In the rows, 128 means zero.
Each row has a class, written as a number after it; each block has new classes, again numbered from 0 up.
[127 127 139 124 134 124 141 135 128 134 128 121 128  86 129 121 158 121
 129 130 133 128 115 130 125 125 125 129 132 126 124 141 131 130 126 132
 129 140 129 135 124 121 124]
0
[133 139 119 105 136 131 145 122 125 131 133 149 124 153 126 138  86 115
 121 185 136 134 136 132 142 121 136 129 118 110 134 119 124 124 154 128
 124 117  98 123 121 155 133]
2
[130 136 114 103 132 129 139 122 126 131 129 146 123 175 127 137  82 118
 124 181 136 131 140 134 142 123 133 128 118 110 134 118 122 126 155 126
 127 113  98 114 122 167 132]
2
[137 131 105 132 143 119 123 112 118 106 145 136 131 162 107 143 107 115
 128 173 124 140 122 127 134 128 137 134 126 130 153 138 121 103 134 147
 123 128 160 140 115 120 136]
1
[131 144 120 110 139 130 142 124 123 128 135 143 125 145 121 134  97 113
 124 174 136 133 132 130 138 120 133 131 121 112 134 129 124 126 148 131
 127 120 106 126 121 146 132]
2
[144 133  84 156 142 117 100  97 116  85 157 139 135 202  94 150  92 120
 132 165 113 133 126 121 139 127 142 139 114 138 170 143 121  91 124 157
 121 120 176 156 114 101 138]
1
[143 139 119 139 136 120 163 104 124 117 147 134 131 148 119 126  98 128
 127 156 132 134 126 119 136 116 140 146 122 114 144 134 116 125 141 148
 131 107  72 152 111 132 126]
0
[130 132 118 116 127 131 124 122 123 128 129 141 124 163 128 135  98 127
 123 158 132 131 135 131 136 125 132 126 119 118 133 119 124 125 145 127
 129 120 113 118 125 156 133]
2
[138 131 103 162 111 130 131 100 131 112 142 137 129 202 130 133  68 156
 125 121 126 133 146 116 137 122 140 147 114 122 148 110 115 124 137 134
 132  90  70 130 122 145 132]
1
[134 138 127 130 142 122 149 118 122 123 139 135 127 118 116 126 122 118
 126 156 130 135 120 125 131 118 134 136 127 121 135 138 121 122 139 142
 129 125 111 145 118 123 126]
0
[139 132 105 162 137 122 124 102 122  99 148 131 134 165 108 137 110 132
 128 139 120 131 124 117 134 124 139 144 122 136 155 142 121 107 122 150
 126 118 136 157 117 101 130]
1
[160 160 156 155 133 110 153 102 135 106 145 157 138  54  98 116 136 114
 114 118 121 127 122 100 139 117 144 138 115 127 127 167 120 144 104 158
 118 114  94 202 126  54 123]
1
[142 144 120 119 133 124 129 112 127 117 138 153 128 148 114 137  86 118
 120 168 129 134 138 124 141 122 138 130 113 120 135 131 121 126 140 131
 122 112 109 138 123 120 133]
1
[137 136 137 142 138 121 163 115 126 125 138 127 132  98 121 121 133 122
 127 137 133 133 118 119 131 118 133 140 130 121 133 143 123 131 130 145
 131 123  91 155 115 115 125]
0
[136 137 139 130 143 119 157 120 125 127 137 129 130  78 117 122 144 114
 131 145 132 129 113 123 128 118 130 137 131 115 131 144 127 129 129 144
 128 132 111 155 117 111 123]
0
[139 142 113 124 128 129 139 106 128 120 139 152 127 178 119 140  67 131
 118 152 130 136 144 126 146 120 140 136 111 110 142 120 119 124 147 134
 124 100  86 130 123 140 134]
2
[134 138 117 106 147 129 144 118 122 127 138 144 125 158 122 136  92 112
 126 187 138 134 134 132 140 121 134 130 121 107 138 127 120 119 155 132
 129 120 104 127 118 154 133]
2
[131 123 118 150 137 123 135 115 120 115 144 121 131 161 122 131 127 132
 137 136 130 131 119 125 125 123 132 140 134 127 148 134 124 112 128 142
 132 126 129 140 114 131 127]
1
[136 144 137 113 147 124 172 119 122 133 137 141 127  90 120 123 122 109
 126 174 140 133 116 130 135 114 133 136 129 109 130 141 123 129 147 143
 128 125  87 149 115 132 124]
0
[137 142 142 129 138 123 182 118 124 133 136 137 126  90 126 119 128 118
 127 150 140 134 118 121 132 116 133 141 130 111 126 139 122 137 162 140
 133 122  70 151 114 127 122]
0
[133 140 120 109 143 128 151 118 121 128 138 148 126 142 119 133 100 112
 125 185 138 134 125 130 139 117 132 131 120 113 137 129 122 120 149 137
 125 122 107 133 121 150 132]
2
[140 144 140 112 151 118 166 117 123 127 137 141 127  61 113 121 140  99
 122 172 133 131 112 125 136 116 133 133 128 117 127 155 125 127 135 145
 124 133 109 160 118 105 126]
0
[135 134 102 123 135 128 145 109 126 121 139 144 133 202 116 140  71 124
 125 188 138 136 137 130 138 119 137 139 118 110 147 119 117 113 157 136
 129 107  92 122 106 168 134]
2

Next block: new classes, numbered from 0 again.
[115 149 129 151 104 147 116 118 134 127 138 123 149 159  93 131 119  89
 114 127 131 136 128 140  77 148 132 126 132 126 112 107 125 125 155 145
 112 145 132 154 139 110 126]
2
[134 129 140 178  73 106 136 116 123 119 145 122 134 138 101 145 104  99
  96 129 124 152 181 144  21 143 124 121 113 127 102 106 141 152 137 121
 116 133 134 179 137  86 124]
1
[132 164 124 145 125 113 133 138 132 129 128 115 115 201 144 132  93  90
  85 120 142 126 147 140 175 123 124 131 102 135 157 112 137 142 148 122
 106 129 108  49 110 163 154]
1
[143 182 107 152 133 161 109 116 122 119 121 133 134 206  99 126 108 112
 116 141 128 175 127 111 120 111 174 131 103 117 116 130 123 158 137 139
  99 129 127  89 125 135 133]
0
[153 121 116 179 108  88 142 121 128 145 148 122 126 203 134 141 161 112
 107 140 135 153 173 128 112  95 160 126  98 122 139 122 126 189 127 136
  70 134 104  77 103 124 151]
0
[145 114  71 188 108 180 141 111 122 119 154 127 125 213 115 138  94 107
 107 122 132 159 157 114 115 106 147 125  99 115 107 106 137 181 137 143
 101 150 123  91 112  89 123]
0
[129  87 106 189 103 190 135 114 122  90 155 112 116 220 133 148 115 120
  90 125 134 112 136 117 149 105 149 134  86 126 113 107 126 171 150 144
 112 109 116  93  98  98 135]
1
[125 147  99 183 117 166 155 115 119 121 138 128 106 169 152 131 124 122
 121 123 122 124 162 115 134 127 129  67 120 129 123 125 135 134 137 119
 133 120 120 109 110  96 121]
0
[120 160  84 158 126 192 140 120 122 122 136 129 118 185 143 120 117 119
 127 123 113 135 146 124 145 121 157 128 111 121 106 128 140 138 133 140
 146 127 129  92 116 111 119]
2
[144 149 151 145 123  70 124 128 123 154 137 114 150 157 125 133  96 106
  93 126 135 148 153 142  73 129 139 112 125 135 148 114 125 139 126 120
  98 133 131 141 121 145 140]
2
[160 104 126 185 117 126 132 129 120 128 157 121 120 217 127 138  95 107
  89 131 123 152 169 126  92 120 161 125  66 125 124 117 136 181 132 145
  82 123 113  88 105 115 145]
1
[130 141 131 140 121 152 127 125 136 121 145 137 127 200  94 131 100 101
 105 111 158 175 113 103 145 117 168 110 108 111 132 116 140 156 141 139
 101 147 126  86 131 140 119]
1
[134 125 121 129 136 170 119 131 142 120 134 101 144 190  93 131 112  92
 114 125 132 159 125 134  98 133 145 113 120 119 108 103 111 153 148 147
  98 153 152 127 125 106 135]
0
[124  84 132 194  97 161 119 112 128 116 147 105 140 226 113 144 105  96
  86 126 134 129 150 126  70 138 131 113 100 123 118  86 113 163 141 147
  96 124 125 153 121  88 132]
1
[122 104 107 187 106 192 112 116 124 117 133 115 126 206  22 140 107 105
 105 140 131 134 137 130  95 130 150 145  96 122  98 110 119 176 138 143
  99 133 124 135 133  65 119]
1
[ 89 215  80 201  85 175 137 113 120 117 127 124 137 200 142 133 112  85
 107 112 123 139 199 139  25 155 131 106 116 129  92 111 137 142 162 146
 122 158 112 123 142 108 125]
0
[148 136 105 194 113 151 138  94 117 162 163 134 117 163 126 139 108 123
 116 153 111 148 183 136  73 122 123 120 104 121 105 110 141 200 129 125
 104 128 122 137 108  64 127]
0
[136 108  75 182 112 231 129 101 103 104 154 126 126 179 112 142  97 116
 121 140 108 152 171 123   4 132 147 116  92 112  71 125 125 168 114 136
 120 121 142 158 128  47 100]
0
[114 139 155 143 137 126 121 121 128 117 132  94 130 203  70 135 116 100
  91 123 143 149 101 118 129 131 146 126 120 122 133 106 124 141 143 108
  94 152 120 116 138 145 144]
1
[122 140 125 144 110 152 114 125 133 129 143 131 132 182  92 128 107 105
 121 122 125 166 128 128 113 133 149 126 129 149 119 109 129 145 133 131
 118 155 121 133 132 110 126]
1
[146 165 134 139 117 107 131 109 126 134 134 162 146 149  95 136 111 110
 131 138 135 161 132 127  95 118 148 120 116 116 161 111 128 149 140 128
 106 152 127 123 133 132 132]
0
[122  91 136 172  93 157 130 103 125 130 156 124 113 132 138 127 132 125
 126 122 110 106 163 128  85 136 101 126 118 131 115 119 135 140 120 122
 151 111 110 165 108  66 106]
2
[121  93 129 181  97 152 132 131 119 128 142 119 138 161 103 142 112 113
  92 148 128 114 133 135  82 127  93 133  90 114 109 105 121 156 123 129
 112 129 131 186 120  72 124]
1
[137 161  99 173 113 178 129 120 117 113 148 123 117 220 118 133 108  98
 109 128 145 146 161 130  93 136 156 133 106 119 113 119 134 151 154 137
 105 141  79  94 114 107 135]
2
